Here is a tiny trained network, its code and every weight. The questions are about switching its units off for an input and a class, where a switched-off unit gives its printed mean instead of its output.

import numpy as np


def w(rows, s, z=0):
    codes = np.array(rows[::2]) - 128.0
    scale = np.full(codes.shape[1], s)
    scale[-1] = z or s
    return codes * scale


def f(y):
    return y / 2 * (1 + np.tanh(0.7978845608 * (y + 0.044715 * y**3)))


def log_softmax(a):
    a = a - a.max(-1, keepdims=True)
    return a - np.log(np.exp(a).sum(-1, keepdims=True))


def net(x, mask):
    res = np.array(x, float).reshape(1, 7) / 4 @ E
    y = f(res @ A[0][:, :-1].T + A[0][:, -1])
    res = res + np.where(mask, y, B[0][:, -1]) @ B[0][:, :-1]
    return log_softmax(res[-1] @ U[:, :-1].T + U[:, -1])


A, B = {}, {}
E = w([
[110,73,63,184,117,146,129,114,122,78],'x0',
[96,115,186,119,135,172,147,158,209,94],'x1',
[189,227,105,212,107,180,171,120,104,141],'x2',
[157,136,87,163,200,130,85,114,155,181],'x3',
[140,186,147,179,161,155,80,254,91,65],'x4',
[28,204,119,135,118,134,87,121,150,117],'x5',
[121,126,127,133,125,128,129,134,135,134],'x6',
],0.0099)
A[0] = w([
[97,85,83,189,128,183,162,96,182,50,109],'n1',
[98,145,119,109,87,123,129,7,170,146,1],'n2',
[163,209,130,183,97,185,209,87,142,141,91],'n3',
[143,81,135,135,131,142,216,96,148,178,82],'n4',
[104,129,160,118,27,126,179,127,83,96,77],'n5',
[155,130,106,167,199,157,66,85,192,175,113],'n6',
[142,203,247,79,150,122,148,118,165,191,102],'n7',
[22,214,105,125,98,127,82,44,166,125,66],'n8',
],0.011,0.0065)
B[0] = w([
[137,143,66,135,97,64,109,98,57,147,207],'n1',
[53,164,112,160,139,172,100,203,85,61,200],'n2',
[96,73,184,95,156,82,68,129,122,133,244],'n3',
[177,155,163,167,136,120,81,182,132,120,198],'n4',
[91,173,102,112,145,144,233,87,233,135,193],'n5',
[79,180,142,97,81,123,236,94,208,85,196],'n6',
[116,105,35,175,106,76,147,101,65,120,220],'n7',
[252,89,162,121,132,111,134,142,158,144,213],'n8',
],0.014,0.011)
U = w([
[128,199,160,162,151,135,125,246,117,78,141],'0',
[142,124,58,140,100,97,118,84,109,168,78],'1',
[109,166,171,101,153,126,197,95,183,146,63],'2',
[237,103,182,125,130,116,145,157,157,137,159],'3',
[72,67,182,73,152,78,79,109,154,137,135],'4',
[149,140,143,131,127,106,133,134,137,139,218],'5',
[143,138,132,111,118,118,119,117,133,147,254],'6',
[137,145,128,90,131,237,100,120,110,205,58],'7',
],0.011,0.0072)

Each question gives the input, the list of numbers given to net, and the class t.
The units are the neurons (one row each of A and B). Each row of codes is followed by its name. A weight is (code - 128) times the scale printed after its matrix; where a second scale follows, it is the last column's (A, B and U).
mask holds one flag per neuron, in row order. A switched-off neuron (its flag False) gives its mean, the last column of its row in B, instead of its output. The means were averaged over made-up inputs and are rounded, as every weight is.
A unit's drop is (log p(t) with every unit on - log p(t) with that unit switched off) / (log p(t) with every unit on - log p(t) with every unit switched off).
The circuit of an input: a set's keep is (log p(t) with only the set's units on - log p(t) with every unit switched off) / (log p(t) with every unit on - log p(t) with every unit switched off). Starting from all 8 units, units are removed one at a time, each time the one whose removal leaves the highest keep (on an exact tie, the one counted first), for as long as the keep stays at least 0.8.
units of the circuit, in order: the units of the circuit, biggest drop first
unit that matters most: the unit with the biggest drop
k most important neurons: the k neurons with the biggest drops, biggest first
drop when u is switched off: that unit's drop, to one decimal
input [-1,6,-2,6,-2,-3,6], class 2: unit that matters most -> n6
input [8,-4,-8,1,3,-1,5], class 1: 2 most important neurons -> (n3; n1)
input [0,5,-6,-6,-6,6,-1], class 0: 2 most important neurons -> (n2; n3)
input [-8,-5,3,8,4,3,2], class 1: 4 most important neurons -> (n7; n5; n2; n4)
input [-8,-4,-1,-6,5,-8,-1], class 1: 2 most important neurons -> (n7; n8)
input [6,0,5,7,-1,4,1], class 2: 3 most important neurons -> (n6; n7; n4)
input [-8,-3,-2,-6,6,3,-4], class 1: 2 most important neurons -> (n7; n2)
input [3,-8,-2,-2,-3,-2,-7], class 6: 4 most important neurons -> (n7; n1; n3; n8)
input [5,6,-1,-2,3,0,5], class 6: 2 most important neurons -> (n7; n2)
input [5,1,4,7,6,-5,-1], class 2: 2 most important neurons -> (n6; n2)
input [-4,4,5,-6,6,-1,8], class 5: units of the circuit, in order -> (n2; n4)
input [-2,-2,-5,8,3,2,5], class 2: 2 most important neurons -> (n6; n3)
input [-8,6,2,-8,2,1,-7], class 1: 2 most important neurons -> (n7; n6)
input [5,0,-8,-8,2,-6,-3], class 2: unit that matters most -> n5
input [7,0,-5,6,1,-1,5], class 1: 2 most important neurons -> (n1; n3)
input [5,-4,0,-1,0,7,7], class 3: 2 most important neurons -> (n8; n7)
input [7,-3,-4,-4,7,8,-1], class 3: units of the circuit, in order -> (n8; n2)
input [-7,0,-5,3,2,-3,-1], class 1: 2 most important neurons -> (n7; n3)
input [-1,-2,-2,3,1,6,-1], class 3: drop when n6 is switched off -> 0.0
input [-7,-5,-1,-1,-1,-4,6], class 1: unit that matters most -> n7
input [-3,2,8,6,5,0,5], class 4: drop when n2 is switched off -> 0.1
input [3,-4,7,5,-6,8,-6], class 3: drop when n8 is switched off -> 1.6
input [0,-4,6,7,0,-2,-5], class 2: drop when n6 is switched off -> 0.8
